Each row has a class, written after it.
[ -54  -27  -50  -79  -71 -154 -145   57  108  -33   75  -16   90 -251
  -27   36  268   11   51  147  -97   52  -29  -71   45  -49 -117 -114
  -87   36  215   60 -158   51  -77  217  -67]
Deken
[ -70  -53  -57 -101  -12 -148 -195  273 -159   11   75  149   19  -89
   30   87  406  137    8  161  -79  219 -136 -110  192    6  -29 -173
 -324  215   64   51 -257   59  101  266 -251]
Deken
[ 318   -2  146   -5  -48 -223   26  -37  197   50 -178  -68  149  106
  -59 -214  -43 -231  377  158  -15   75  172  -57   44  -41  157 -103
   32 -200 -182  -32  193  127  259  134  -45]
goge
[ -52    9  319   -5 -255 -100  -69  173   53 -512  287   80  -81  265
   60  -57   90   88 -488  111  515  -36  -56 -222  379  -24  -38  246
 -264   95   62  225  -88   53  200  383   44]
git
[ 250  -42   92  -10  -62  257  177  207  150 -181  197  -46  -81  208
  210   67 -156  188 -405 -525  -86  -50 -191  -28  432 -131   54  211
 -321  122  168   42  -44   47  -51   72 -116]
Deken
[  10  189  111  -33  318 -172  136  389  284  232 -104   58 -168   59
  -82   75  305   57  221  184 -114 -101 -434 -128  -25 -216   19 -108
 -193 -116  192  111  -88  -15 -281 -451  209]
siv
[ -57  -34    5 -130 -102 -123 -309  122 -255   84   69   76  -25  -25
  -61   33  263  -39  118  394  -27  236  -40  -21   48  -94  -21 -187
 -310  159  -33  -20 -149  117   38  176 -279]
mumo
[ -26 -124  -97 -229  -64 -186 -284  300 -103   92   91   58   22  -24
 -112  -26  354   29  -43  256 -143  236 -173  -37  -67   57 -118  -89
 -321  196  -71    9  -91   58   97  314 -303]
mumo
[-665  282 -139  113   11  -57  414   26  184  211 -313  -14  -86 -190
 -410 -228  178 -165 -273  -69 -107  170   13  283 -185  209   15  162
 -250  433 -407 -222  138   34  -84  -63   51]
kad
[ 160  103 -208   51  -62 -177   -8 -104  326 -133 -316  -58    8   36
 -314   22  -47 -303   94  117  -29  169  152  -33  -30    9  131   39
   45  -45 -103  -59   32  292  114 -229  -97]
nuza
[ -22  -46   -1  375  -71 -135  -58  -81  480 -345 -105  244  -46   16
 -447   -8   87  -95 -158  214   53  245  392    5  169 -145   65  387
  260  -40  -17 -300 -268  -91   37 -215   84]
Visez
[-132 -119  -38 -292  -64 -412  -46   30 -145  334  -29   16   68 -410
 -209  -95  161 -149  130  254 -150  210  -19  -17  -28  117 -245   10
 -402  -20  -20  -79 -145  121   59  357 -190]
Visez
[ -91  -33   92 -106   24    7  176  268  -59 -197  204  -10 -152 -138
  -99  153   29   83 -395  -95   80  100 -129 -187  284 -157 -106  262
  170 -114    7  245 -241 -116    1  124 -238]
zoda
[  35  128   49  -98  263 -222  -43  331  149  173 -211  -50 -138  117
  -45  107  335  -18  435  275 -115   60 -493  -33 -147  -74   11 -284
  -75 -141  122  106  -24  -13 -179 -256  102]
Deken
[  50   98  116  -92  294 -172   76  263  121  246 -115    2  -92   86
   52  -35  185  -42  495  217 -151  -23 -369  -12 -124   -6 -100  -71
    5 -194  247  144   96  -27 -208 -264  111]
siv
[ 111  130   93   56  -73  -48  -30 -112  102  -55 -250   10   83  146
 -113  -60 -139 -231  256  175  -93  187  420   45   93 -181   45  192
  253 -233   35  -39  179  192  256  137 -110]
kad
[ 142 -169  204  -53   92 -175  -84  275    7  133   60  164  -64  -17
  117  -11  137  344 -109 -389   33   76 -162  -46  139  -54  205  221
   78  -36  377   56   49  208   64  -77  112]
siv
[ -77  116  125    5 -167 -121   18   18   33  135 -216  -62   39   95
   66 -137  -31 -262  378  231  111  140  261  -12   30   11  -54  108
  -19 -217  -79  -98  208  108  193  111   -7]
zoda
[ -77 -111  340  176   43 -192  159 -381  167 -157 -157   46 -117 -359
 -576  -43 -576 -288 -458    0  120  110  626   82  192 -174  408  449
  476 -202   45 -312 -255  242  -29 -394   -2]
Visez
[ -86  -78  -47  -87  -21  -79  111  -89  -19 -121 -386 -204  109 -146
 -381 -150  241 -371 -352  156  259  385  372 -123 -126  284 -177  423
  552  202 -583 -187  168  116  142 -246 -376]
Deken
[ -73   44  145   14  148  -55 -152  273  284 -280  443   18   35   50
  248  154   99  124 -436   26 -125 -188 -260 -241  173  -66  162  -91
 -287   58   84  228 -140 -334 -170   28 -289]
zoda
[  66   51 -134  -56   44 -161   60   90  264 -223   77  209  -35  101
  188  116  -14  150 -516 -185   40   61 -104  232  238   16  224  388
  235  -41  201    5  -85  143  190   59 -212]
siv
[  77  190   15  -24  386 -228  106  321  243  188 -153   35 -210  102
  -29  158  216  130  360   64  -87  -30 -508   69   31 -135  135 -279
  -77 -169  296   67 -122   66  -49 -313  207]
siv
[ 115  138  107  113 -116 -237  118   24   94 -112 -212  -41  136  156
 -101  -66  -39 -275  209  305   85  235  278 -134   47   69   28   50
  -14  -13 -100   59  173  251  216   80 -105]
zoda
[ -41 -125  305   98  272 -228   83 -339  -93  124  193 -378 -217 -118
 -428   48 -136 -123 -355  -57   40  196  517  177   -8  -79    7  257
  541   18  169   22 -145  159  122   53  294]
mumo
[ 176   45   -5   43  -51 -120   80  -69   40  -34 -114  -55   99  120
 -137  -17   58 -216  279  157   27  219  257 -154   98  -75 -119  108
  -19 -120 -116    8   82  159  266  113 -141]
Deken
[  24   76  201   51   19 -298  113  132  232   24 -152  -52  116  305
  -27   55  167  -22 -100  233 -102  161  252 -180   74 -133  -11   88
 -182   83 -342  -97   87   61   96   39  -23]
kad
[ 332   94  106   30  118 -214  -99  -57  235 -165 -129   47  299  345
  199  -69 -100 -154  164  237 -111  102  144  -77  -34    5    8   55
  -59 -161  198   16  237   98  258   23   -1]
git
[-193   56   66  -84  121 -151  -63  201  -21  -84  116   86  -19   63
  215  259  278  177 -683  -44  112  246 -168 -303  369 -120 -116   73
 -268  223 -116  176  -95 -182   13 -127   92]
git
[ -63  181   72  -54  301 -149  148  225  200  199 -140 -125 -219  -46
 -163  113  131   46  242  157  -74  -33 -400   22  -62 -210   83 -187
 -101 -124  243   15 -171   78 -176 -425  130]
kad
[ -39  208  162 -109  284 -263  -14  305  308  281 -143 -171 -146   33
 -142  272  381  -23  107  143  -91   94 -513   -8  -14 -286    0 -183
 -254 -114  188   80   20   34 -179 -357  178]
Visez
[  42 -173  261 -122  -27 -123  -64  167  116 -150  240  178  -91   65
  231  -64  151  234 -140  -86  -82 -124 -243 -161   57 -125 -183  142
 -162  196  -28  140 -120 -197 -175   84    4]
siv
[ -67 -117  -29 -198   -6 -199 -260   96 -123   58   62    1   70  -85
  -27   77  375   26  219  194 -121  203  -81  -27   -3  -10 -171 -121
 -457   53   -7  -51 -120  146  -25  167 -122]
Deken
[-217  -85  281  -62  -20  -79  149  201   83  -65  174  382   33   28
  130    6  115  212 -319  156    2  104 -124 -278  113 -136  -30  318
  243    0  232  147 -104 -307    1  -47  -84]
kad
[ 100  104   42  -59  280 -272   31  307  379  195  -82  -28 -218    6
  -66  128  210   89  261  103  -92  -87 -590  -45 -150 -223   86 -218
  -77 -139  470  101 -215    7 -126 -372  293]
Visez
[-329   -9  -68  207   -7 -284  -90 -265  267  -45 -234   83 -134 -223
 -219  190   18  238 -282 -254   54 -179   37  131 -151 -230   54  362
  418 -162  461  -25 -253   28 -143 -143  507]
mumo
[ 207  153   96   41 -181 -188  -14   70   65   40 -206  126  127   59
   -5   70 -165 -201   48  241  -45  198  173 -152  120 -176   26   13
 -158 -149  -38   41  130  191  134  108  -48]
siv
[  67   40   57   21  -32 -224 -124  101   65  -21  -11  -16  237  307
  -10 -219    0 -319  218  518 -114  119  367  -35  -21   20 -111   62
 -186  -85 -222  115  260   78  201  282  -53]
zoda
[  37   92  -25  -39  333 -179  142  345  244  196 -188  -22 -128   89
 -233   80  265   68  291  122 -136  117 -499   -4   -9 -260   30 -194
 -135 -125  264   31 -110   53 -135 -402  259]
Visez
[-121 -104   46   25  172  -74   48  237   85 -115  163  -58  -24   52
   78  -53  239  193 -211    5  189   -8   83   46  214    2 -127  385
  232  -29  306   91 -166   60   97  -36  218]
Visez
[  -8 -136    5   -8 -137  -77   79   17  408 -303  117  255  131  319
 -161    8 -223   85 -474 -131  -52   -7  148 -173  183  -96  -30  449
 -121  -19  124 -159  122   28   15  107 -230]
nuza
[ 361 -239  366  279  286 -283 -398   46   80  181  300 -162   81  437
  162  -39  351  409 -370 -157  -96  -30  136  -73  158 -311   31   28
 -362  534  -34   10  112  -26  -47 -237  280]
nuza
[ -47  -21 -202 -161   22 -229 -201  120    3   38  -26   20   38   29
  -22  -57   95    1   45  243 -105   99 -121   59 -147  102   10 -204
  -82   97   40 -154  -36   46   17  271 -261]
Visez
[   0 -121 -325 -235  -48 -183 -129   81   -3  -22  -21  158   38 -138
 -100   55  163   37    8   34 -223  126 -273   41  -21   86   71 -189
 -411  197   -9    8 -218  189   52   42 -249]
zoda
[ -46   65  -46 -136 -134  139   25  -19 -100  193 -130 -251  -13 -289
   26  228  540   97 -273 -508   95  245 -347  216  148 -233 -248  375
  -41  -37  356  112    6  165   35  -19  137]
zoda
[  89  170   64  -48  363 -174  109  391  263  172 -107   59 -203  136
  -72   11  226  125  290  161  -89 -133 -574   31    3 -260   62 -219
 -144 -111  304   61 -110  -13 -188 -334  157]
kad
[ -35 -127  -80 -127  -29 -202  -89  224 -155  139  112    8  -22  -86
 -127   62  223   81  -67   94  -13  115 -218  -38  -32  -13  -64 -105
 -300  135  171  -21 -218  139  137  310 -230]
mumo
[-309  202 -172  -76   -2 -168   70 -500  326    6 -393  228   84 -153
 -353  -85  245  212   -5 -414  133  111  278  111 -108 -222   66  289
  564  -83   99 -274  350  232  206 -133  305]
git
[ -50    5  146   39 -122   39 -126  277 -138 -100  378  128   33   66
  -41 -186  270 -118 -288  264  157  182  -37  -54  208  -32 -159  257
 -224  172    6  142  124  -90  -53  318 -348]
mumo
[ 282  -28  136  -14 -109 -254  116   -1  121    5 -188  238  102  134
   27  -11  -59 -177  388  182 -153  176  163 -115   29  -61   92  -24
  200 -172  142  104   32  145  241  246   19]
goge
[ -32  164  133  -24  253 -133   66  341  314  238  -45  115 -159   38
  -84   46  241   49  344  201 -203 -141 -464    8   37 -250   21 -171
 -213 -165  277  135  -83 -113 -244 -323  167]
nuza
[  83  118  138  -51  369 -227   38  306  289  173  -21   14 -111  105
   19  138  212   97  257  229 -175  -82 -486   12  -43 -157   50 -145
  -97 -234  319  127 -139  -92 -103 -301  135]
siv
[ -38  -68  188   31   59    8 -413  200  274 -431  399  -28   -8  397
  531   27  183  313  -98 -193   24 -233 -142   54  231 -369   17  143
  -35  -42  503  183  -66 -114  110  317  -22]
zoda
[  84  119  174  -22  293 -229   90  194  329  279 -136  -18  -84  -61
   27    4  265  -37  417  112 -180 -128 -326   -2  -73 -152  -48  -58
    0 -176  255   70  -43 -114 -135 -294  183]
Visez
[  87   17   72  -91 -110 -230  215    5  150   22 -217   68  132   69
 -107 -232  -83 -234  281  260 -140  215  320 -157  -55  178    8  143
  184  -55  -38   81  156  235  214  148  -44]
siv
[-108  132   13   51   53  -22  341 -374  291  -75 -142  -91   60 -248
  149  -32  -34  -24  176 -116 -292 -103  155  260 -115  235  -83  428
  503 -122  899  311 -263  138   76  -29  424]
nuza
[ 108  122   23  -58 -134  -47  197   64   62  143 -275 -112   94   28
 -139 -112 -119 -269    7  152   91  113  189   -9    2  -13  -70  196
  124 -231   67  -55  207  250   75   59   97]
mumo
[  11   45  140  -39  381 -183  -46  402  203   64  -63  -46 -167  194
  -58    9  243   71  247  252 -138 -132 -496  -35  -14 -124   20 -227
 -218  -13  187  177 -169 -100 -188 -293  202]
Visez
[-111  -91  -94 -131  -90 -174 -239   71 -192   80   53  -87   25 -255
 -115    0  198  -24   52  198 -172  193  120  -30   81   -8 -151    7
 -255  150 -109   52 -129  155 -102  262 -341]
goge
[ 341   51  -27   71  -31 -181  -84   19  183 -101 -195 -146  123  178
  -82  -11  -44 -153  168   97 -111  241  177   42   37  -52  -42  228
  176 -251  123  172  154  220  335  163   26]
git
[  76  -33 -144  163  133 -266 -509  -93  430 -181 -210  -67 -126  258
 -407  172  537   93 -548 -229  113   49  156  118 -155 -235  325  155
  160  237 -464 -221  -34  117  263 -245  138]
Deken
[ -30  137  189  -20  365 -219   32  354  152  278  -49  -54  -81    1
   75   53  274   -6  441  262 -141 -106 -381  -11   15  -78  -64 -232
 -298 -146  221  133 -107 -106  -90 -214  197]
Visez
[  93  -62   82  209  118   -3  -79  243  205 -449  131  273  -34  331
  133   51   68  286 -209   98 -181 -174 -122  -85   58 -355  111   80
  255  117  334  245 -244 -133 -334  -87  155]
kad
[-149  -59   24 -195  -18 -169 -201  209 -152  152    4 -197  -21 -140
 -176   49  345   40   98   83 -110  220 -127    7    3   42 -180 -171
 -412  139 -184  -54  -80   49  132  353 -297]
zoda
[ -32  181   57  -71   26  -88 -100  300  241 -129  261  106  103   47
  326   11  293  205 -312   -9   51  -97 -391 -275  319 -242   18 -108
 -803  250   41  218  100   32 -322 -272   83]
kad
[ -82   67  508  -15  156 -105  -49  329  116 -190  272  104  -25  304
  192   15  320  285 -572   69   88  113 -153 -118  244   90 -186  264
 -215  372  -81   65   88 -290   30  147 -153]
siv
[ -20  -28  -46  109  214 -159   63  -56   46 -112  261   31  -73 -171
  141  232    6  110 -179 -278  189    1  115 -145  175    1  -11  152
   77  -63  311  -34 -249   47  153  -87    6]
mumo
[ 156 -216  157 -340 -100 -110  105  158  285 -199  111  -50  106   -7
   89  -66   83  -46 -410   93  262  168 -129 -109   54    5 -288  594
  362 -463  220  -61  -13  -89  128   38   10]
kad
[ -62   26 -187 -201  129 -280  -82  184   25  120   96  -33  -41  105
  -77  208  359   79  -47  109 -213  175 -144  -14   58  145  -20 -212
 -486  198  -17 -113 -133  181   -7  290 -302]
siv
[-118  -20  -84  -22   13   -6 -111  148  -78   -1  321  157  -93  -77
 -132  121   48 -182 -252  225  -55   52  -70 -123 -132   -9  -91  293
  -86 -142  238  205 -109  -86 -157   28 -163]
kad
[  26  140  108 -109  254 -148  159  323  326  266  -69 -116 -195 -105
 -129   28  292    3  158   62  -48 -124 -608   17   68 -203  107 -154
 -128 -163  157  153 -131  -92 -112 -343  129]
Visez
[  66  156  -72   25  261 -171  128  172  388  210 -186   20 -171   15
 -143  124  228   35  309  -76 -168  -49 -435   28 -118 -275  111  -87
  -54  -93  288   31  -63   76 -134 -413  119]
goge
[  87  155  -23   15  -71 -270  186   73   28  103 -146   71  162  125
  -73   20 -122 -196   -6  319    6  207  296  -72  127   62  198   24
  -75 -237 -121  -14   93  243  295  200  -53]
git
